Below are the code and all the weights of a small trained network. Each question names an input and a target symbol and asks about switching units off, where a switched-off unit gives its printed mean instead of its output.

import numpy as np


def w(rows, s, z=0):
    codes = np.array(rows[::2]) - 128.0
    scale = np.full(codes.shape[1], s)
    scale[-1] = z or s
    return codes * scale


def f(y):
    return np.maximum(y, 0)


def softmax(a):
    e = np.exp(a - a.max(-1, keepdims=True))
    return e / e.sum(-1, keepdims=True)


def log_softmax(a):
    a = a - a.max(-1, keepdims=True)
    return a - np.log(np.exp(a).sum(-1, keepdims=True))


def net(x, mask):
    ids = ['αγεζηλξστ'.index(c) for c in x.split()]
    T = len(ids)
    res = E[ids] + P[:T]
    u = 0
    for l in range(3):
        q, k, v = (res @ M[l].T for M in (Q, K, V))
        z = softmax(np.where(np.tri(T) > 0, q @ k.T / 2**0.5, -1e9)) @ v
        res = res + np.where(mask[u], z, O[l][:, -1]) @ O[l][:, :-1]
        u += 1
        y = f(res @ A[l][:, :-1].T + A[l][:, -1])
        res = res + np.where(mask[u : u + 12], y, B[l][:, -1]) @ B[l][:, :-1]
        u += 12
    return log_softmax(res[-1] @ U[:, :-1].T + U[:, -1])


Q, K, V, O, A, B = {}, {}, {}, {}, {}, {}
E = w([
[140,125,90,130,113,53,70,92,54,163,193],'α',
[198,115,126,143,110,160,121,51,107,100,94],'γ',
[159,129,85,139,97,112,141,112,102,23,126],'ε',
[91,179,131,156,168,89,119,167,108,147,177],'ζ',
[126,148,142,137,85,157,140,130,123,163,105],'η',
[158,106,201,92,96,57,126,158,93,187,146],'λ',
[132,43,98,122,170,130,178,144,102,103,120],'ξ',
[158,127,81,32,160,85,53,123,183,118,93],'σ',
[83,93,103,99,128,112,6,110,159,112,95],'τ',
],0.021)
P = w([
[101,93,47,94,170,90,87,176,93,112,2],'0',
[127,97,78,111,165,122,106,153,100,120,72],'1',
[133,115,98,114,154,140,115,134,108,125,102],'2',
[138,136,107,123,155,159,116,125,127,119,121],'3',
[149,151,122,136,147,177,113,130,139,112,132],'4',
[152,170,127,149,143,188,117,122,144,109,147],'5',
[157,192,134,159,144,196,119,120,158,111,160],'6',
[160,208,136,178,138,204,118,118,158,106,176],'7',
[171,200,148,173,132,206,121,114,157,107,181],'8',
],0.0084)
Q[0] = w([
[142,173,54,116,64,184,2,75,152,87,110],'L0H0',
[169,138,165,123,61,187,241,129,169,148,14],'L0H0',
],0.0055)
K[0] = w([
[150,191,39,233,2,215,170,40,218,92,100],'L0H0',
[165,60,127,124,73,173,149,174,56,193,5],'L0H0',
],0.005)
V[0] = w([
[180,182,243,95,165,117,178,160,84,61,100],'L0H0',
[186,103,141,156,253,87,11,149,128,92,175],'L0H0',
],0.0034)
O[0] = w([
[185,136,234,177,154,151,190,100,156,82,138,174],'L0H0',
[45,54,92,194,253,83,118,201,205,155,25,250],'L0H0',
],0.0075,0.0019)
A[0] = w([
[165,106,161,208,215,161,166,159,233,129,66,122],'L0N0',
[97,147,188,121,27,154,225,109,100,143,186,234],'L0N1',
[60,219,112,188,189,139,179,169,168,199,155,183],'L0N2',
[176,138,149,102,78,211,15,68,189,38,141,149],'L0N3',
[113,169,98,161,46,190,180,176,95,200,76,152],'L0N4',
[138,132,46,148,45,112,169,81,176,54,162,96],'L0N5',
[254,157,167,44,131,155,117,78,89,145,145,199],'L0N6',
[109,88,87,111,202,121,237,176,145,158,88,65],'L0N7',
[145,97,35,145,107,88,113,101,72,167,207,4],'L0N8',
[56,204,133,154,140,118,151,197,168,101,210,92],'L0N9',
[108,115,142,88,93,49,117,136,133,129,99,12],'L0N10',
[121,82,73,164,134,114,120,220,121,55,106,33],'L0N11',
],0.006,0.0017)
B[0] = w([
[144,131,129,86,105,227,117,175,113,93,145,160],'L0N0',
[121,119,84,158,231,137,142,127,154,156,149,208],'L0N1',
[172,104,63,163,78,173,157,183,102,154,72,174],'L0N2',
[126,171,2,186,176,87,128,124,159,180,116,224],'L0N3',
[120,179,205,124,225,136,108,174,113,223,128,167],'L0N4',
[86,170,169,211,68,127,176,240,123,104,125,173],'L0N5',
[90,69,94,199,178,114,124,131,185,108,120,253],'L0N6',
[153,73,140,58,94,99,170,117,81,107,144,163],'L0N7',
[141,195,69,107,180,16,107,79,118,133,120,171],'L0N8',
[197,120,128,174,161,160,113,196,114,159,69,155],'L0N9',
[130,151,155,184,105,120,103,128,76,156,199,185],'L0N10',
[118,135,51,103,102,115,224,117,133,154,161,189],'L0N11',
],0.0073,0.005)
Q[1] = w([
[149,140,220,152,124,166,147,183,134,150,153],'L1H0',
[125,165,17,163,210,45,2,104,155,143,129],'L1H0',
],0.007)
K[1] = w([
[86,88,176,83,111,96,106,128,128,165,117],'L1H0',
[138,252,153,255,155,186,171,139,158,156,116],'L1H0',
],0.0068)
V[1] = w([
[161,125,51,203,72,39,210,197,106,3,89],'L1H0',
[125,37,170,102,149,40,38,229,170,165,252],'L1H0',
],0.0033)
O[1] = w([
[98,215,239,110,165,166,2,155,152,87,104,252],'L1H0',
[80,191,32,111,230,210,196,130,211,141,108,193],'L1H0',
],0.008,0.0038)
A[1] = w([
[147,133,149,94,131,185,95,78,90,167,76,172],'L1N0',
[174,74,112,78,162,139,186,89,113,100,81,87],'L1N1',
[32,200,167,35,186,193,84,69,202,127,75,4],'L1N2',
[117,156,46,10,145,150,166,184,93,91,135,58],'L1N3',
[191,86,124,105,57,66,164,98,94,124,186,104],'L1N4',
[184,95,96,137,2,109,144,63,59,163,247,9],'L1N5',
[102,49,184,79,37,72,28,153,99,166,195,183],'L1N6',
[90,101,63,147,151,196,100,141,193,93,78,198],'L1N7',
[158,224,151,53,158,129,108,160,81,174,53,111],'L1N8',
[111,164,136,177,62,74,126,126,88,151,122,22],'L1N9',
[120,141,44,177,181,152,153,138,203,60,151,108],'L1N10',
[154,113,195,165,31,66,153,199,86,164,113,77],'L1N11',
],0.0059,0.0027)
B[1] = w([
[162,117,124,157,146,69,89,163,165,122,136,157],'L1N0',
[150,113,79,114,142,105,138,112,161,63,113,149],'L1N1',
[169,121,154,47,59,150,126,196,2,117,190,182],'L1N2',
[125,103,90,88,166,174,174,55,45,137,128,185],'L1N3',
[85,111,93,63,103,164,88,133,131,163,82,144],'L1N4',
[143,148,98,68,96,157,117,107,202,150,49,145],'L1N5',
[188,151,188,54,126,169,68,129,151,104,90,188],'L1N6',
[92,121,198,91,92,78,76,83,97,144,92,253],'L1N7',
[196,59,145,120,136,134,78,124,95,99,156,230],'L1N8',
[125,76,96,101,110,128,172,152,124,160,161,165],'L1N9',
[129,106,173,73,59,123,109,137,94,164,133,248],'L1N10',
[93,133,157,71,162,188,30,173,76,114,124,164],'L1N11',
],0.0079,0.0051)
Q[2] = w([
[77,24,160,183,179,246,198,123,173,62,110],'L2H0',
[236,32,214,254,105,118,86,209,230,164,59],'L2H0',
],0.0056)
K[2] = w([
[109,60,128,11,207,45,154,100,120,73,124],'L2H0',
[79,135,216,171,118,40,125,132,253,121,143],'L2H0',
],0.0067)
V[2] = w([
[141,91,39,213,149,224,155,254,64,152,33],'L2H0',
[30,109,27,32,138,38,164,84,149,55,129],'L2H0',
],0.0044)
O[2] = w([
[41,123,173,155,163,129,154,254,148,69,105,254],'L2H0',
[112,140,194,172,119,104,109,83,104,115,192,7],'L2H0',
],0.0067,0.0035)
A[2] = w([
[76,204,150,139,126,52,121,162,166,81,143,58],'L2N0',
[132,143,90,207,141,121,235,119,180,123,184,12],'L2N1',
[133,108,218,154,88,130,101,143,96,75,147,3],'L2N2',
[154,124,115,89,102,72,96,63,154,140,127,73],'L2N3',
[48,104,74,139,103,96,197,121,146,126,112,41],'L2N4',
[81,153,183,170,149,139,132,87,129,103,253,10],'L2N5',
[137,140,109,225,187,108,255,123,191,167,159,217],'L2N6',
[87,100,138,167,110,145,81,154,177,151,108,105],'L2N7',
[112,118,107,117,104,115,65,146,117,128,141,220],'L2N8',
[105,81,133,200,125,75,131,90,158,122,55,106],'L2N9',
[80,175,145,145,113,127,168,111,151,119,145,14],'L2N10',
[190,133,198,208,192,143,85,125,104,114,153,60],'L2N11',
],0.0094,0.0028)
B[2] = w([
[143,83,200,95,131,193,170,129,138,163,166,179],'L2N0',
[208,150,188,67,195,61,210,126,83,230,21,154],'L2N1',
[103,186,69,153,89,115,195,178,134,150,191,201],'L2N2',
[123,166,157,187,66,175,122,69,147,69,140,192],'L2N3',
[151,151,179,166,105,178,149,135,159,65,128,140],'L2N4',
[82,209,164,202,193,53,69,131,180,166,106,134],'L2N5',
[49,94,72,144,61,188,1,142,134,14,193,222],'L2N6',
[196,139,85,78,205,153,112,101,71,100,93,183],'L2N7',
[136,165,165,144,147,114,211,121,137,145,112,255],'L2N8',
[127,168,24,59,97,110,179,111,185,155,130,151],'L2N9',
[137,140,74,143,134,166,150,119,170,150,143,129],'L2N10',
[86,74,106,83,81,110,198,157,171,154,139,207],'L2N11',
],0.0072,0.0089)
U = w([
[167,84,135,59,143,206,164,58,118,73,176,75],'α',
[133,172,94,131,181,112,136,88,119,134,196,52],'γ',
[62,55,74,125,109,198,19,134,193,107,226,190],'ε',
[174,135,219,164,145,175,68,80,163,54,89,132],'ζ',
[103,147,55,64,99,107,180,93,205,130,94,117],'η',
[131,171,167,141,78,137,175,138,150,87,188,160],'λ',
[163,102,188,76,208,100,168,138,136,254,100,250],'ξ',
[35,77,183,136,60,125,120,88,126,163,107,56],'σ',
[125,114,137,111,125,143,130,101,143,130,157,3],'τ',
],0.0053,0.0031)

Each question gives the input, a string of symbols that net reads in full, and the target symbol t.
The units are the heads (2 rows each of Q, K, V and O) and the neurons (one row each of A and B). Each row of codes is followed by its name. A weight is (code - 128) times the scale printed after its matrix; where a second scale follows, it is the last column's (O, A, B and U).
mask holds one flag per unit, layer by layer, with each layer's heads first. A switched-off unit (its flag False) gives its mean, the last column of its rows in O or B, instead of its output. The means were averaged over made-up inputs and are rounded, as every weight is.
A unit's drop is (log p(t) with every unit on - log p(t) with that unit switched off) / (log p(t) with every unit on - log p(t) with every unit switched off).
The circuit of an input: a set's keep is (log p(t) with only the set's units on - log p(t) with every unit switched off) / (log p(t) with every unit on - log p(t) with every unit switched off). Starting from the 12 units with the biggest drops (on a tie, the unit counted first), units are removed one at a time, each time the one whose removal leaves the highest keep (on an exact tie, the one counted first), for as long as the keep stays at least 0.8.
circuit, biggest first: the units of the circuit, biggest drop first
most important unit: the unit with the biggest drop
k most important neurons: the k neurons with the biggest drops, biggest first
k most important neurons of layer l: the k neurons of layer l with the biggest drops, biggest first
drop when u is switched off: that unit's drop, to one decimal
input ε η η ε τ, target λ: most important neuron -> [L0N5]
input ζ η σ η λ λ η ζ, target ξ: circuit, biggest first -> [L0N9, L2N6, L1N10]
input λ ζ α ε α, target λ: 3 most important neurons -> [L0N5, L2N2, L2N3]
input η ζ λ σ, target ξ: 3 most important neurons -> [L0N2, L0N9, L2N6]
input ζ λ λ ζ γ ξ, target α: 2 most important neurons -> [L1N3, L0N0]
input α ε λ ζ λ ε λ τ ξ, target α: 3 most important neurons of layer 0 -> [L0N0, L0N7, L0N10]
input τ λ σ τ α, target γ: 2 most important neurons -> [L0N8, L1N7]
input ε λ λ η λ η ζ τ τ, target ξ: 2 most important neurons -> [L0N2, L0N9]
input η ε λ σ α ξ λ σ γ, target η: 2 most important neurons -> [L2N9, L0N3]
input λ τ λ τ, target σ: 2 most important neurons of layer 1 -> [L1N7, L1N2]
input ε τ τ ζ α, target ξ: 3 most important neurons of layer 0 -> [L0N2, L0N9, L0N8]
input λ λ ξ σ, target α: 2 most important neurons of layer 1 -> [L1N3, L1N2]
input ε η λ τ ξ σ, target η: 4 most important neurons of layer 0 -> [L0N4, L0N3, L0N1, L0N6]
input η λ γ, target η: 2 most important neurons -> [L2N9, L0N6]
input ζ α η γ η η, target ε: 3 most important neurons -> [L2N6, L0N4, L2N8]
input ξ γ τ, target ζ: 2 most important neurons -> [L1N6, L2N3]
input λ λ η, target ξ: 2 most important neurons -> [L0N3, L2N6]
input λ γ ζ ζ τ, target ξ: most important unit -> L2H0
input ε λ λ α τ, target λ: 3 most important neurons -> [L1N2, L2N2, L0N5]
input λ λ λ γ η, target ξ: most important unit -> L2N6
input λ λ σ ζ ε ζ ξ ξ α, target ξ: 2 most important neurons -> [L0N9, L0N2]
input ξ α λ τ η ε σ, target λ: 3 most important neurons -> [L0N5, L1N2, L0N3]
input λ η η λ ζ η λ ζ η, target ε: 4 most important neurons -> [L2N6, L0N4, L2N8, L0N1]
input λ λ σ α, target γ: 2 most important neurons of layer 1 -> [L1N3, L1N7]
input ε λ τ α ζ ξ σ, target ξ: 3 most important neurons of layer 0 -> [L0N2, L0N9, L0N3]
input η ζ ε τ ε λ η σ, target η: 3 most important neurons of layer 0 -> [L0N4, L0N3, L0N6]
input σ λ ε λ α, target λ: 2 most important neurons of layer 0 -> [L0N5, L0N11]
input η ε λ σ, target λ: drop when L2N8 is switched off -> 0.2
input η λ λ α γ σ, target ζ: drop when L1H0 is switched off -> 0.6
